Below are the code and all the weights of a small trained network. Each question names an input and a class and asks about switching units off, where a switched-off unit gives its printed mean instead of its output.

import numpy as np


def w(rows, s, z=0):
    codes = np.array(rows[::2]) - 128.0
    scale = np.full(codes.shape[1], s)
    scale[-1] = z or s
    return codes * scale


def f(y):
    return np.maximum(y, 0)


def log_softmax(a):
    a = a - a.max(-1, keepdims=True)
    return a - np.log(np.exp(a).sum(-1, keepdims=True))


def net(x, mask):
    res = np.array(x, float).reshape(1, 5) / 4 @ E
    y = f(res @ A[0][:, :-1].T + A[0][:, -1])
    res = res + np.where(mask, y, B[0][:, -1]) @ B[0][:, :-1]
    return log_softmax(res[-1] @ U[:, :-1].T + U[:, -1])


A, B = {}, {}
E = w([
[110,112,161,167,91,122,113,137],'x0',
[109,214,85,208,159,157,55,101],'x1',
[163,250,191,86,91,32,101,127],'x2',
[122,117,138,130,117,128,99,143],'x3',
[25,136,152,101,192,43,158,149],'x4',
],0.013)
A[0] = w([
[195,82,187,116,95,153,166,134,188],'n0',
[111,108,110,141,153,109,142,148,126],'n1',
[83,149,175,94,116,122,164,152,109],'n2',
[208,103,144,120,99,139,171,144,195],'n3',
[62,87,138,150,137,141,168,176,171],'n4',
[140,139,204,33,102,72,140,89,159],'n5',
[92,51,82,111,128,130,159,137,188],'n6',
[153,210,109,133,82,114,102,100,138],'n7',
[198,116,134,135,116,124,112,149,151],'n8',
[132,174,132,207,111,160,103,108,162],'n9',
[69,78,160,92,150,65,180,143,83],'n10',
[137,111,110,177,171,198,70,68,155],'n11',
[50,60,113,120,156,151,185,178,195],'n12',
[10,181,105,190,213,78,111,116,3],'n13',
[119,101,80,156,129,169,108,72,153],'n14',
],0.012,0.0044)
B[0] = w([
[86,66,87,59,89,113,131,122,212],'n0',
[159,177,111,142,140,118,175,163,164],'n1',
[140,130,182,47,150,157,64,73,182],'n2',
[118,69,61,66,63,93,97,131,199],'n3',
[113,135,140,100,153,147,189,227,211],'n4',
[122,102,158,63,107,65,59,91,240],'n5',
[158,128,104,99,170,223,217,212,225],'n6',
[235,200,139,135,94,55,174,231,204],'n7',
[132,145,76,128,90,151,153,184,172],'n8',
[149,149,130,189,141,98,188,133,201],'n9',
[180,194,249,91,198,149,101,120,230],'n10',
[88,134,196,198,174,211,187,72,221],'n11',
[123,151,126,153,192,183,176,251,253],'n12',
[60,54,25,2,50,24,117,146,235],'n13',
[71,170,173,163,144,171,170,46,200],'n14',
],0.009,0.016)
U = w([
[20,4,4,91,118,147,198,126,244],'0',
[228,239,175,128,153,103,181,210,175],'1',
[157,100,67,68,19,26,91,96,167],'2',
[153,192,254,86,193,85,66,36,5],'3',
[97,174,149,185,153,174,175,41,5],'4',
],0.0084,0.0018)

Each question gives the input, the list of numbers given to net, and the class t.
The units are the neurons (one row each of A and B). Each row of codes is followed by its name. A weight is (code - 128) times the scale printed after its matrix; where a second scale follows, it is the last column's (A, B and U).
mask holds one flag per neuron, in row order. A switched-off neuron (its flag False) gives its mean, the last column of its row in B, instead of its output. The means were averaged over made-up inputs and are rounded, as every weight is.
A unit's drop is (log p(t) with every unit on - log p(t) with that unit switched off) / (log p(t) with every unit on - log p(t) with every unit switched off).
The circuit of an input: a set's keep is (log p(t) with only the set's units on - log p(t) with every unit switched off) / (log p(t) with every unit on - log p(t) with every unit switched off). Starting from the 12 units with the biggest drops (on a tie, the unit counted first), units are removed one at a time, each time the one whose removal leaves the highest keep (on an exact tie, the one counted first), for as long as the keep stays at least 0.8.
circuit, biggest first: the units of the circuit, biggest drop first
most important unit: the unit with the biggest drop
k most important neurons: the k neurons with the biggest drops, biggest first
drop of u: that unit's drop, to one decimal
input [-1,5,0,-4,5], class 0: most important unit : n13
input [-7,3,0,7,-3], class 4: 2 most important neurons : n12, n11
input [-8,3,1,1,7], class 2: circuit, biggest first : n13, n6, n11
input [6,0,4,-5,8], class 3: 3 most important neurons : n10, n2, n3
input [3,3,-7,-5,0], class 4: circuit, biggest first : n11, n14
input [4,2,0,5,5], class 0: 2 most important neurons : n13, n7
input [6,1,-8,-5,-1], class 4: 3 most important neurons : n13, n11, n14
input [2,-7,3,4,1], class 3: 3 most important neurons : n10, n13, n2
input [2,-7,3,-5,0], class 2: 3 most important neurons : n3, n0, n11
input [8,-1,-1,-1,8], class 1: 2 most important neurons : n10, n12
input [1,-7,-2,4,1], class 1: 2 most important neurons : n10, n13
input [6,2,1,8,2], class 2: 4 most important neurons : n12, n6, n11, n10
input [-5,-1,0,6,-3], class 0: 3 most important neurons : n10, n5, n7
input [-5,-4,-6,-7,1], class 1: circuit, biggest first : n13
input [6,2,5,-2,1], class 2: drop of n12 : 0.4
input [3,-5,-4,4,1], class 1: drop of n10 : 0.5
input [-8,0,-4,-3,4], class 1: drop of n12 : 0.3
